Table B holds the same points as the rows below and some others, measured another way and shuffled. Each row below is followed by which row of B it is.
B:
0: [  14 -121 -472 -408   76   28    8 -306 -302 -171 -162  -41  173   61
    6   78  -22 -361 -343  107  117 -434 -370  276 -131 -226  238  -59
 -202 -271  351 -186]
1: [-585  146  166  359  170  325  375  -81  222  -37  -88 -120 -784  157
  -23  -21 -294  401  244   29  136   87  387 -411   30  434  -10   54
  188   82 -366  -98]
2: [-612  266  -99  363  132  562  547 -130   64  173 -436 -401 -771  390
  -45  313  -19   82  490  -92  -65 -111  280 -415 -154  125 -355   13
 -220  -12 -209 -495]
3: [ 179  -86  667 -419  -62 -701  121  -81   87 -111 -379 -102 -479 -169
   75  509  672  -83 -358  304  -99 -119 -391  207 -122 -522 -192 -591
   86 -149   34 -139]
4: [ 209  -78    6 -199   90 -301  189 -685 -250 -266 -363   43 -188 -142
 -188 -238  263 -219 -585  157   -2 -273  -47  139   93 -302  277 -365
 -193 -287   55  310]
5: [-166  116 -285  473   87  295  150  382 -526  -51 -421  167 -103  160
  -50 -180  -51 -337  464 -201   88  -39  286 -686 -374   71  278  514
 -383  545  -60 -279]
6: [ -96  -83  574 -394 -171 -616 -311  427   17 -344  200  -16 -276 -232
  180   55   52  168 -149  259  146  -78 -327  103 -343   51  168 -144
  720 -142    1 -120]
7: [  -7   49   91   95 -185 -163  266 -517  -14  -92 -200 -220 -291    5
 -125  -56   68  -41  -82   -1 -156 -152  -21  107  -15 -235  -71 -159
 -153 -311 -186   84]
8: [-116  -92  575  -26   77 -809  -95  -57   92 -178  -70  190   -5 -132
   96  295  380   70 -308   52   81 -271 -230  325 -136 -426   92  -97
   10  -17  -77 -131]
9: [ 377 -100  100 -196 -357 -257   65 -283  -27 -110 -413 -407  -47  -29
 -175  168  293 -231 -169   67 -162 -199 -374  284  142 -731  -97 -583
 -179 -262  -29  155]
10: [-350  310 -125  287 -214  471  480 -353  110   60 -204 -653 -748  272
  -34   30 -213  258  423 -120 -226   12  252 -346   30  243 -457  -91
  -17 -315 -280 -142]
11: [-137 -149   14 -447   -2 -497 -246  167  129 -168  401   73  229  -68
  446  507 -124  153 -247  120  187 -187 -556  374 -190   44   -1  184
  209  -77  275 -382]
12: [-174  275  173  396 -312 -337  173 -197  217   58   81 -458 -162  126
  278  372   36  407  339 -326 -298  -20    0  -39    4  -55 -622  175
 -202 -146 -255 -234]
13: [ 164 -146   15 -415  -16 -305 -130 -157 -176 -317 -145  -48  -12 -135
  -22  -59  113 -103 -444  190  136 -265 -297  195   33 -247  275 -343
  145 -209  180  130]
14: [-102  289   30  435 -206   73  180  198 -297  -91 -216 -248 -442   68
   51 -215  -30   87  485 -213 -147  126  338 -692 -230  260 -131  275
  -22  185 -230  -92]
15: [-241  278 -151  408 -243  295  211  157 -165   -8 -146 -400 -387  207
   58  -52 -205   96  599 -239 -139   49  230 -537 -205  239 -243  289
  -65   63 -214 -250]
16: [  51 -178  143 -307  337 -597 -205    5 -302 -360 -119  435  146 -202
  114  -12  270 -102 -594  159  312 -284 -184   93  -86 -153  505  -42
   31  153  241   28]
17: [-427  216  173  455  122   10  409 -165  -24  106 -464 -155 -480  245
  -21  314  280    6  300 -168 -117 -194  228 -243 -187 -188 -267   73
 -386   71 -236 -403]
18: [-475 -198  128   -9  303 -114 -112   56  122 -285  234  391 -102  -62
   21 -142 -396  220 -260  180  476 -152   -4   88  -58  262  601  173
  353  123  -97    1]
19: [ -71 -128 -339 -397   98 -266  -38  -28  -77 -104  314  218  254  -26
  434  411 -187  -72 -258   97  159 -148 -463  215 -245  174   78  405
 -123   -2  377 -412]
20: [ -40    8  134  187  -73 -351   40 -104  168 -181  338  102 -113 -137
  263  -46 -308  442  -54  -44   71  211   67 -161  135  354   39  283
   92  144 -195  167]
21: [-152  241  -84  440 -297  226  222 -240  107  -10 -182 -622 -310  214
  -65  -34 -175  303  391 -279 -175  -22  206 -230  241  -50 -351 -113
 -123 -152 -337   71]
22: [-699  188 -234  321  183  661  506 -118  100  113 -140 -196 -739  339
   13  141 -376  166  416  -24   76  -14  314 -438 -167  481 -134  263
  -63   19 -204 -421]
23: [-273  153  367  222 -305 -167  201   34   78   -8 -107 -295 -502   70
    9  142   45   62  365  -37 -199  -47    0  -95 -360  -75 -264   41
  102 -176 -309 -280]
24: [-105 -135  410 -306  222 -571  -68   -8  -49 -231 -211  188 -172 -116
   69  268  388  -53 -427  224  190 -311 -261  223 -151 -318  213 -269
  125  -29   96 -162]
25: [-304  117 -155  259 -250  344  330 -200  152  185 -358 -573 -257  368
 -116  426  -32 -103  458 -163 -185 -257 -130  101  -85 -414 -405 -107
 -347 -226 -185 -415]
26: [ 353 -128  139 -625  -63 -364 -130  295 -423 -362 -154  102 -300 -288
  126 -109  210 -253 -345  372  114   29 -298 -236 -300   73  319 -223
  382   32  291   27]
27: [-353  215 -197  369  -19  438  376 -220    9   -8 -184 -344 -530  221
  -37  -83 -274  223  337 -140  -37   23  318 -427   63  293 -160   88
  -95  -25 -249  -75]
28: [  80 -109  187 -285 -129 -496 -266  262 -243 -280  -67   45   98 -134
   73   30  162 -184 -168  106  103 -255 -354  150 -304 -286  252  -56
  205  -45  132 -128]
29: [ -32 -233 -327 -169   64  -37 -243   10 -131 -285  102  158  385  -26
    1 -122 -352  -79 -260   46  355 -264 -261  205   70  -90  528   88
   26   54  141   78]
30: [  71 -195  120  -29  -40 -148 -120  422 -181 -257  -34  299  -72 -153
  -15 -183 -174 -125  -12  162  271  107  -80 -257 -174   42  529  126
  198  389  -64   86]
31: [-297  144  130  161 -253 -477  185 -341  288   96  300 -239  -42  100
  356  552  -36  257  160 -180 -265 -145 -251  336 -250  -57 -538  362
 -217 -326 -124 -459]
32: [-502  207   27  489  221  189  372 -325   13 -137   43   76 -639   51
   15 -369 -362  415  107  -71  103  113  571 -524   22  655  149  329
   83   87 -348   97]
33: [-324  180  115  285 -209 -145  259  -71  241  210 -144 -432 -183  276
  205  718  162  122  432 -239 -243 -170 -181  108 -174 -315 -634  118
 -365 -100 -161 -582]
34: [ 130 -187  174 -369  -80 -442 -377  434 -227 -364  -17   87  142 -175
   83  -22   64 -109 -226  162  256 -179 -363   73 -174 -203  392 -129
  350   82  162  -16]
35: [  73  -72  123 -113 -246 -392 -101 -135  -60 -209  -18 -117   60  -80
  -17  -10   29  -76 -146   34  -18 -235 -279  277 -118 -329  106 -102
   51 -245  -34   24]
36: [ 101 -165  266 -334  -81 -494 -388  413 -189 -401   90  136   56 -236
   94 -144  -16   15 -247  180  273 -115 -277   25 -161  -50  444  -95
  484   79   86   80]
37: [-441 -276  273   30  254 -126 -110  482  280  -66    6  340   17   80
   76  469 -144   67   27  144  452 -130 -257  152 -102 -197  357   95
  103  441  -94 -354]
38: [ 301  -93 -366  129 -237   19  -37 -127 -195 -252  115   46  200 -108
   -5 -420 -447   -1  -47  -74   96  141    5 -214  192  134  354  223
 -114  171  -74  407]
39: [-353  240 -265  428  182  358  455 -321 -169   -3 -254  -88 -500  205
    4 -113 -146  103  224 -155  -24   -9  425 -532  -30  346  -59  267
 -319  105 -166 -125]
40: [ -53  -36  227 -165 -352 -173  101   38  113   -2 -186 -363 -273   74
  -15  402  139 -160  161  103 -140 -172 -406  241 -274 -428 -235 -236
   44 -270  -73 -321]
41: [-438  283   90  248 -317  -14  299  -35  401  245   60 -652 -352  325
  339  792  -30  347  587 -244 -304  -59 -173   53 -176  -42 -864  164
 -161 -230 -189 -667]
42: [ 150 -166 -132  -51  -94   67   57 -228   46 -268  102   39 -139 -137
  -73 -337 -450  136 -239  148  192  163   -5 -104  290  186  388  -90
  138   36 -124  462]
43: [  43 -119  473 -298 -311 -404  -95   38  229 -177  -93 -343 -252  -78
  -43  247  138   70 -126  194   -3 -156 -409  351    0 -453  -58 -538
  367 -305 -112   15]
44: [ -46  -51  242 -160 -255 -218  124 -241  154  -83 -136 -308 -294    7
  -70  210   86  -33  -72  124  -92 -180 -289  294  -74 -354 -113 -333
   84 -362 -118  -70]
45: [ 394 -183 -188 -134 -237  -58  -54 -163  -45 -307  103  -19   60 -181
  -34 -348 -379   71 -255  109  134  174 -127  -72  328   53  359 -119
   93   57  -48  529]
46: [ 102 -221   16  -98  100 -359 -102   96   -5 -181   50  330  209 -121
  165  175  -54   -8 -271   84  254  -13 -244   61   55 -121  324  124
 -120  331   69   23]
47: [-233  189 -651  295 -109  670  374 -231 -138   69 -177 -410 -223  336
    1    0 -407  -20  431 -213  -84  -40  156 -367    2  226 -189  255
 -367  -32  -51 -209]
48: [-194   68   94  375  -19 -358  190 -301   22   61 -232  -42  102  150
   49  391  256  -59  101 -244 -129 -309  -79  195 -128 -482 -206  178
 -559    0 -141 -309]
49: [ -65   54   85 -323   56   49  605 -616  -73   27 -495 -210 -846   50
  -90  269  362 -288 -226  316 -201 -145 -116   -9 -236 -141 -218 -400
 -180 -413   53 -239]
50: [-404  219 -379  389 -219  606  331 -113  104  196 -318 -691 -249  473
  -68  356 -208   30  644 -293 -151 -209   21 -132    3 -188 -467   17
 -359 -137 -184 -431]
51: [-163  168 -212  235 -370  190  255  -71  -26  145 -245 -520 -131  302
   13  362  -26 -173  519 -224 -270 -187 -174   -7 -252 -309 -436  116
 -366 -179 -102 -458]
52: [ -14 -211  127  -43    7 -437 -172  127  181 -192  284  262  217 -128
  234  191 -229  219 -198   49  253   42 -258  149   88   -4  250  180
   66  259  -32   34]
53: [ -86  201 -180  411   41   82  272 -116 -200    7 -329 -143 -177  157
   75   83   86   44  241 -254  -81  -19  240 -453   35    2 -164  204
 -458  249  -97 -121]
54: [-144  262  318  199 -345 -232  283  -36  285  135 -118 -618 -480  160
  258  615  213  339  416 -175 -343   60  -98 -110  -44 -138 -785 -107
 -103 -145 -225 -365]
55: [  89 -142   42 -344  -37 -415 -331  144 -223 -411  152  117  127 -212
  112 -216 -120   14 -353  150  248 -176 -258   90 -100   40  434  -29
  374  -70  155  122]
56: [-480  280  -26  657 -212  160   75  229  -43  -12    0 -308 -191  245
   62  -68 -307  248  699 -377  -60  -62  292 -396 -226  197 -163  474
  -25  110 -356 -292]
57: [-217 -244  146 -148 -132 -141 -362  687  125 -207  222   86  158  -15
  109  195 -355   48  144  122  365  -79 -403  140 -207  -79  351  117
  418  229  -30 -235]
58: [-431   33  174 -122  113   25  480 -360  115  105 -314 -126 -669  168
  -28  472  218 -172  -16  212  -86 -268 -152  158 -373 -167 -219 -143
 -136 -319  -40 -529]
59: [  85 -215  216 -401  287 -347  -91 -186  -94 -372 -278  168 -166 -180
 -101  -81  229   11 -677  297  334 -250 -151  143  232 -252  473 -545
  201  -27  118  283]
60: [ 165  -27   -6   30  -68 -258  106  -63  -14 -117   66   85  -80 -105
  228  103  -84  135  -78    2   15  180  -66 -202   75  129    5  165
 -139  229  -24   66]
61: [  26 -169   12 -480   21 -550 -273  156    1 -186  150   39  310  -68
  354  511  114    2 -325  107  171 -273 -585  382 -118 -238   28  -12
   62  -46  329 -323]
62: [-331  -46  560  -61  136 -487  185 -168  168  -68 -190   93 -447  -26
   23  388  348   15 -203  189   42 -247 -152  241 -256 -297  -15 -176
   46 -138 -124 -299]
63: [-472  190  -81  346  183  151  550 -464  -89  132 -399  -70 -489  257
  -39  249  169 -149  171  -90 -136 -261  185 -140 -296  -70 -198  190
 -492 -102 -133 -456]
64: [-130 -158 -138 -323  146 -154 -170 -101 -127 -333  113  133   76  -80
   50 -144 -223   14 -397  165  315 -279 -210  190  -28   71  443  -22
  241 -142  171   40]
65: [ 434 -126 -218  -81 -273  -21  -30  206 -290 -198 -110   23   54 -122
   23 -173 -168 -220   37   54   48  186 -156 -312   -6  -35  268   73
  -94  291   47  194]
66: [-311  102 -117  388   27   93  156  216   44   99 -150 -102  -42  244
  188  428  -61   94  419 -241   32  -46   22 -253  -82  -48 -202  335
 -352  348 -106 -425]
67: [ -43 -122 -193 -180  -54 -204   37 -117  166  -92  438  130   80  -66
  363  268 -405  190 -143   78  113   93 -311  127  -34  299   31  358
  -10   30   93 -132]
68: [ -17  -89 -311   73   72  253  239 -383  -80 -201   22  135 -245  -46
  -87 -387 -454   49 -186  105  182  102  159 -240  176  332  403  105
  -45   63 -100  326]
69: [ 127 -193  347 -330 -183 -176 -100  574   -4 -229  -47   52 -381 -173
   68   88  -68  -39   19  335  195  210 -275 -209 -190   32  258 -191
  478  243  -33  -14]
70: [ 291 -137  -97 -310 -217 -448 -311  -61 -222 -334   38  -90  381 -142
   52  -93    1 -109 -327   13   85 -280 -393  294   21 -328  240 -134
   63 -181  178  150]
71: [ -64  339 -245  469 -267   68  201  -53 -384  -56 -133 -304 -188  120
   97 -223  -90    0  486 -347 -263    2  288 -548 -266  220 -227  454
 -271   22 -147 -150]

[-178  192   42 -125  -29   67   58  211  -13 -119  406  -63  185   70
 -311   42  268   12   51  151 -114   55   62  308   38   -4  103]  41
[-138  154   38  120 -108  194   70  -26 -127  -80  340 -213  111  -91
 -172  -19  315  155  -28  368  -39    3 -127  137 -110 -134   19]  60
[  17  -23  -77  -49   27   41  -35    9    7  141   87    0   -4  -93
  -45 -145  -12   79  186  -58   -8  -30  -21  -36   99   43  -57]  32
[ 253 -315  113   -2    1 -114 -140 -188   91  -47 -413   43 -275 -389
  608   78 -377  -74  127 -346  105 -142 -106 -527  171   64 -117]  12
[ 144   83  183    6 -146  -62   29  153 -196 -246  138   -7  142    8
 -143   55    3  -37  130 -149   54   98   79   50  271   32   26]  19
[-204  216  -63  -10    4  301  151    7  -78  -52  292 -240   59  -44
 -159  -29  368  212   -8  343 -113  102 -102  343 -153   -2   21]  8
[-160  119  -37  -12  205  -64   40  163  152  -80  181   94  -22  133
   -1  -43  254 -215  137  -94 -120  -73  100  208  123  197   91]  30
[  37  190   -3   12  -31  180  212  -80 -141 -132   48 -192   79  -98
   85   75  240  255  -28  115   24  204  -95  128  -55  111   63]  48
[ -39  164   74 -113  184 -127   66  141   27 -161  208   15   37   18
   21   77  188 -107    6 -101  -86   49   93  117  133  193  132]  33
[ 136  -17   96   31  -16   13   61 -128    3  -94 -159  -78  -54 -303
  337   68  -10   80   12  -45   40  -10 -136 -210   42   68    3]  46
[ 239   22   -4   16   68 -316   16  -28   34   26    6  174  130   19
  199   62    1  -27   92 -332  180   18   93 -343  225  187  152]  0
[  70  -41   63  -37 -113   70  -21   89 -167 -173   73  -43  -10   19
  -68   41  -72   10  188 -166   33  105   56   84  198   36  -56]  31
[ -76   24  134    7    2   83  -67   10   23  -66  155 -128  -35 -145
   23   47   63  -62  -23  160  -33 -107  -18  -55  -24 -133  -53]  54
[ 112  -73  -25   40  152 -193  -98  -95  110  112    2   94  -56  -43
  262   12  -38  -90   59 -200  126 -110   58 -376   97   69   18]  13
[-112  -20  -46   15  -23  112  -26   -7  -56   -8  225  -96  -40  -81
  -67  -67  114   80  114  102  -59  -27  -77   77    8  -22  -37]  20
[ 150 -123   86  -13 -127 -111  -57   11  -40  -93  -27   57   11 -178
  117   24 -146   -8  181 -214   51  -39  -43 -201  224   34   -2]  67
[ -17  173 -156  -25 -121  204  175  -29  -71   39  159  -93  241  119
 -125   53  272  302   88  103  107  208    0  160  -75   49  101]  29
[ -82  -64  119    5   58   -8 -125  107  239  -36  -25   74  -83  -80
  124   -7  -23 -302  135  -55  -55 -258   58  -81  105  -45  -57]  69
[ 108  -79  -97 -150 -117  150   60  -43   90  119 -220   10   38 -209
  139  -43 -120  211  240 -143   38   43  -92  -62   73   91  -38]  18
[  38  -80  -58  -28  107 -110  -91  -28  146  114   21   98  -34   -3
  172   13  -31  -78  112 -175   80  -97   70 -242   84   55   15]  44
[ 137   66   43   40  -68   27   59  -81  -38   46  -10  -62  103 -203
   80  -35   41  144   50   35   81    0  -87 -170   47   -5    2]  39
[-189  285 -105   17 -169  205  219   82   -2  -57  367  -87  359  147
 -293   60  501  228   52  312  -11  120  -36  343 -121   -7  204]  51
[ -18   41 -112  154 -128  208   51 -111 -126   14  139 -120   80  117
  -39   23  193  187   92  116  152   85  -20   14  -72  -58  -17]  38
[   4   52   17  -95 -128  294   -1   14   -2  139   18 -156   99 -138
 -138  -59  -24  171  102  166   32   10  -20   32  -45 -156 -132]  1
[  83  115  153  105   21 -119 -106   50  -73   75  294  -25  145    6
 -181  -52   57 -107  -15   76  116 -110  116 -221  109 -160  -33]  49
[-144   11  -72  -13  -15  219  -55  -22  100  124  158 -103   31   60
  -56   30  122   49   54  178   49  -56   43    5 -133 -147  -60]  43
[ 166 -178  -66  -22  131 -126 -101 -195  180  172 -215   78 -135 -160
  472   59 -165   -6   71 -249  159 -105   -4 -492   39   84  -23]  21
[  72  -32  -53   81   61   -4  -42  -59  -45  -14   44   -1  -50  164
  133   75   29  -38   93 -177  170   45  128 -134   69   61  -28]  70
[-387  227 -163  -18  -87  301  116  190   60   12  497  -84  229  202
 -467  -95  500  106  161  369 -158    5  -11  547 -117  -51   93]  23
[  46  -99    9   28   37  -65  -27  -13  174  -46 -165  117  -82  -80
  303   22  -30 -139  176 -228   25 -125   -3 -158  145  125   14]  28
[ 269  -61  184  -58  -23  -72   82 -114  122 -150 -447   10  -71 -446
  564  130 -178   11   42 -233   42  -31 -147 -330  142  159   21]  66
[ 106  -55   83  -77  118  -83  -40  -10  115   15 -135   32 -114 -254
  267  -25 -124  -84   98 -183  -24  -98  -25 -202  149  108  -40]  62
[ 124  106   11  -88   74  -47   58   25   49   -2  -19   28  109   85
  115  131   45    1   34 -184  139  102  152 -103   82  118   73]  25
[-120  313   -9   50   26   65  279  112   81 -174  130   -4  200    7
  -23  -11  477   31   68  119 -119   50  -70  340   31  218  216]  5
